Here is a tiny trained network, its code and every weight. The questions are about switching its units off for an input and a target symbol, where a switched-off unit gives its printed mean instead of its output.

import numpy as np


def w(rows, s, z=0):
    codes = np.array(rows[::2]) - 128.0
    scale = np.full(codes.shape[1], s)
    scale[-1] = z or s
    return codes * scale


def softmax(a):
    e = np.exp(a - a.max(-1, keepdims=True))
    return e / e.sum(-1, keepdims=True)


def log_softmax(a):
    a = a - a.max(-1, keepdims=True)
    return a - np.log(np.exp(a).sum(-1, keepdims=True))


def net(x, mask):
    ids = ['Λαδημξφψω'.index(c) for c in x.split()]
    T = len(ids)
    res = E[ids] + P[:T]
    u = 0
    for l in range(3):
        r = res
        for j in range(2):
            rows = slice(2 * j, 2 * j + 2)
            q, k, v = (r @ M[l][rows].T for M in (Q, K, V))
            z = softmax(np.where(np.tri(T) > 0, q @ k.T / 2**0.5, -1e9)) @ v
            o = O[l][rows]
            res = res + np.where(mask[u + j], z, o[:, -1]) @ o[:, :-1]
        u += 2
    return log_softmax(res[-1] @ U[:, :-1].T + U[:, -1])


Q, K, V, O = {}, {}, {}, {}
E = w([
[195,67,48,113,187,205,137,83,93,170],'Λ',
[81,209,31,9,90,39,153,119,141,161],'α',
[149,119,229,181,96,108,152,114,174,139],'δ',
[181,146,89,162,70,190,220,115,150,207],'η',
[142,86,206,88,242,104,29,206,121,158],'μ',
[200,82,133,56,90,145,188,157,82,88],'ξ',
[176,118,131,95,8,79,68,52,61,135],'φ',
[163,67,101,100,209,136,200,103,204,130],'ψ',
[187,120,213,136,214,183,207,114,73,147],'ω',
],0.015)
P = w([
[152,143,137,106,126,104,105,161,140,110],'0',
[248,205,158,53,146,85,125,163,179,110],'1',
[183,137,166,83,112,82,131,111,114,160],'2',
[176,116,155,114,115,67,129,97,105,182],'3',
[117,176,110,153,85,196,60,131,189,2],'4',
[79,104,131,168,128,170,111,112,173,117],'5',
[38,73,158,133,103,205,137,119,161,137],'6',
[146,144,132,205,180,42,131,45,126,221],'7',
[129,100,144,140,88,106,154,96,113,146],'8',
[135,88,167,128,103,84,143,124,113,183],'9',
[58,18,170,78,32,199,167,151,92,113],'10',
],0.013)
Q[0] = w([
[76,70,215,10,82,143,181,154,125,206],'0.h1',
[241,159,145,132,142,10,161,154,121,143],'0.h1',
[254,134,131,104,145,79,127,79,143,128],'0.h2',
[167,169,56,214,139,70,111,191,128,71],'0.h2',
],0.0079)
K[0] = w([
[56,36,126,172,129,103,131,37,135,226],'0.h1',
[53,150,96,157,108,252,58,130,186,54],'0.h1',
[108,176,140,173,160,193,137,147,142,45],'0.h2',
[121,254,87,19,95,129,36,165,155,91],'0.h2',
],0.0081)
V[0] = w([
[155,191,86,153,85,157,115,209,94,182],'0.h1',
[137,105,27,82,192,201,110,76,99,148],'0.h1',
[96,175,166,146,152,195,175,147,2,119],'0.h2',
[180,111,118,106,48,166,112,201,210,189],'0.h2',
],0.0065)
O[0] = w([
[163,167,94,111,50,211,98,181,113,209,39],'0.h1',
[133,106,2,118,212,201,120,93,106,167,193],'0.h1',
[158,183,85,163,100,42,123,242,65,80,194],'0.h2',
[93,108,200,20,72,146,81,92,152,171,248],'0.h2',
],0.0083,0.0017)
Q[1] = w([
[124,149,145,123,124,255,81,168,183,23],'1.h1',
[230,40,196,122,146,124,195,146,105,198],'1.h1',
[117,237,126,148,139,207,73,83,170,3],'1.h2',
[7,47,115,127,81,187,149,183,91,72],'1.h2',
],0.006)
K[1] = w([
[199,179,145,87,125,86,166,111,120,208],'1.h1',
[47,176,88,180,76,105,125,91,112,159],'1.h1',
[250,193,130,85,158,124,110,129,200,119],'1.h2',
[131,96,149,133,159,41,166,89,90,255],'1.h2',
],0.0085)
V[1] = w([
[38,166,76,83,121,46,112,155,168,146],'1.h1',
[154,163,117,135,121,191,253,179,189,138],'1.h1',
[116,121,92,245,80,92,93,69,120,195],'1.h2',
[159,212,181,139,219,96,133,121,186,236],'1.h2',
],0.0067)
O[1] = w([
[69,164,59,58,90,70,107,118,158,160,100],'1.h1',
[119,125,113,137,169,140,167,158,157,196,154],'1.h1',
[186,183,128,123,131,144,84,97,214,119,1],'1.h2',
[126,195,155,169,244,103,194,102,113,173,163],'1.h2',
],0.011,0.0067)
Q[2] = w([
[176,68,106,118,92,75,183,163,111,166],'2.h1',
[167,127,181,74,128,92,131,132,1,166],'2.h1',
[212,101,118,106,110,73,171,94,116,152],'2.h2',
[161,98,120,119,146,97,53,143,107,163],'2.h2',
],0.0079)
K[2] = w([
[66,85,90,223,101,104,104,143,181,82],'2.h1',
[109,105,88,187,82,152,215,91,239,96],'2.h1',
[2,97,119,235,143,147,49,166,196,117],'2.h2',
[68,146,97,122,101,185,195,108,145,37],'2.h2',
],0.0061)
V[2] = w([
[82,131,166,211,59,138,105,109,57,220],'2.h1',
[179,47,98,121,155,47,85,178,155,141],'2.h1',
[121,104,137,122,195,103,6,199,146,137],'2.h2',
[165,158,138,72,130,136,155,45,3,144],'2.h2',
],0.0062)
O[2] = w([
[91,150,110,214,106,175,87,166,177,109,148],'2.h1',
[144,122,130,154,132,100,166,55,50,143,132],'2.h1',
[52,145,228,171,178,198,70,152,1,132,105],'2.h2',
[155,147,84,103,69,137,109,158,83,72,254],'2.h2',
],0.009,0.007)
U = w([
[182,119,47,120,193,223,48,60,115,152,75],'Λ',
[44,201,82,91,117,82,122,99,147,178,170],'α',
[115,127,238,173,110,82,153,76,233,133,156],'δ',
[163,161,153,141,99,203,129,144,195,254,141],'η',
[65,99,198,113,196,131,12,142,115,195,254],'μ',
[81,6,156,86,76,149,182,181,135,134,75],'ξ',
[197,173,157,137,96,130,40,20,151,76,199],'φ',
[94,34,151,117,192,100,189,28,177,123,6],'ψ',
[159,157,97,199,159,66,161,173,125,117,152],'ω',
],0.005,0.0022)

Each question gives the input, a string of symbols that net reads in full, and the target symbol t.
The units are the heads (2 rows each of Q, K, V and O). Each row of codes is followed by its name. A weight is (code - 128) times the scale printed after its matrix; where a second scale follows, it is the last column's (O and U).
mask holds one flag per head, layer by layer. A switched-off head (its flag False) gives its mean, the last column of its rows in O, instead of its output. The means were averaged over made-up inputs and are rounded, as every weight is.
A unit's drop is (log p(t) with every unit on - log p(t) with that unit switched off) / (log p(t) with every unit on - log p(t) with every unit switched off).
The circuit of an input: a set's keep is (log p(t) with only the set's units on - log p(t) with every unit switched off) / (log p(t) with every unit on - log p(t) with every unit switched off). Starting from all 6 units, units are removed one at a time, each time the one whose removal leaves the highest keep (on an exact tie, the one counted first), for as long as the keep stays at least 0.8.
circuit, biggest first: the units of the circuit, biggest drop first
most important unit: the unit with the biggest drop
heads that matter: for each layer, one digit per head in row order, 1 if its drop is at least 0.15 and else 0, layers parted by /
input ξ ψ μ ω ξ μ ξ ω, target ξ: heads that matter : 00 / 01 / 00
input ω ω δ φ, target ω: most important unit : 0.h2
input δ ξ ω ω μ μ ξ, target ω: heads that matter : 01 / 01 / 00
input ξ μ ξ ω δ, target μ: heads that matter : 00 / 01 / 01
input ω ω ω ω η α Λ ξ φ ξ, target Λ: heads that matter : 10 / 01 / 00
input ξ ω ψ Λ δ μ ω η η ω Λ, target η: circuit, biggest first : 1.h2; 1.h1
input Λ ω μ α, target Λ: circuit, biggest first : 0.h1; 1.h1
input α ω ω φ α ξ ξ η, target α: heads that matter : 00 / 10 / 00
input η μ Λ ψ η, target μ: circuit, biggest first : 2.h2; 1.h2
input δ ω ψ φ, target δ: heads that matter : 10 / 00 / 01
input φ α μ α, target φ: heads that matter : 00 / 11 / 00
input α Λ μ φ μ ψ ψ η μ ξ δ, target η: circuit, biggest first : 1.h2; 0.h1
input α ω ξ ψ μ δ μ ξ, target μ: heads that matter : 00 / 00 / 01
input ψ μ ξ ξ ξ μ, target ξ: circuit, biggest first : 2.h2; 1.h2
input ω μ ξ φ ω μ ξ, target φ: circuit, biggest first : 1.h2; 1.h1
input δ ξ ω ω, target δ: most important unit : 0.h1
input ξ Λ ξ ξ Λ μ η δ φ μ ξ, target δ: heads that matter : 10 / 01 / 00
input ω ω α, target ω: circuit, biggest first : 0.h2; 1.h1
input μ ξ ξ η ω ψ μ ψ ξ, target ψ: circuit, biggest first : 0.h1; 2.h1
input η ξ α ω μ ξ ξ α, target μ: circuit, biggest first : 2.h2
input μ ω η α η ξ ω ω, target η: heads that matter : 10 / 11 / 10
input ξ δ ψ ω ξ ω ω Λ ξ, target ω: heads that matter : 01 / 00 / 00
input α μ ξ ω ω, target μ: heads that matter : 00 / 01 / 01
input δ μ μ ξ, target δ: circuit, biggest first : 0.h1; 2.h2
input μ ω Λ, target μ: heads that matter : 00 / 00 / 01
input Λ ξ φ δ η φ μ ω Λ Λ μ, target ω: circuit, biggest first : 0.h2; 1.h2
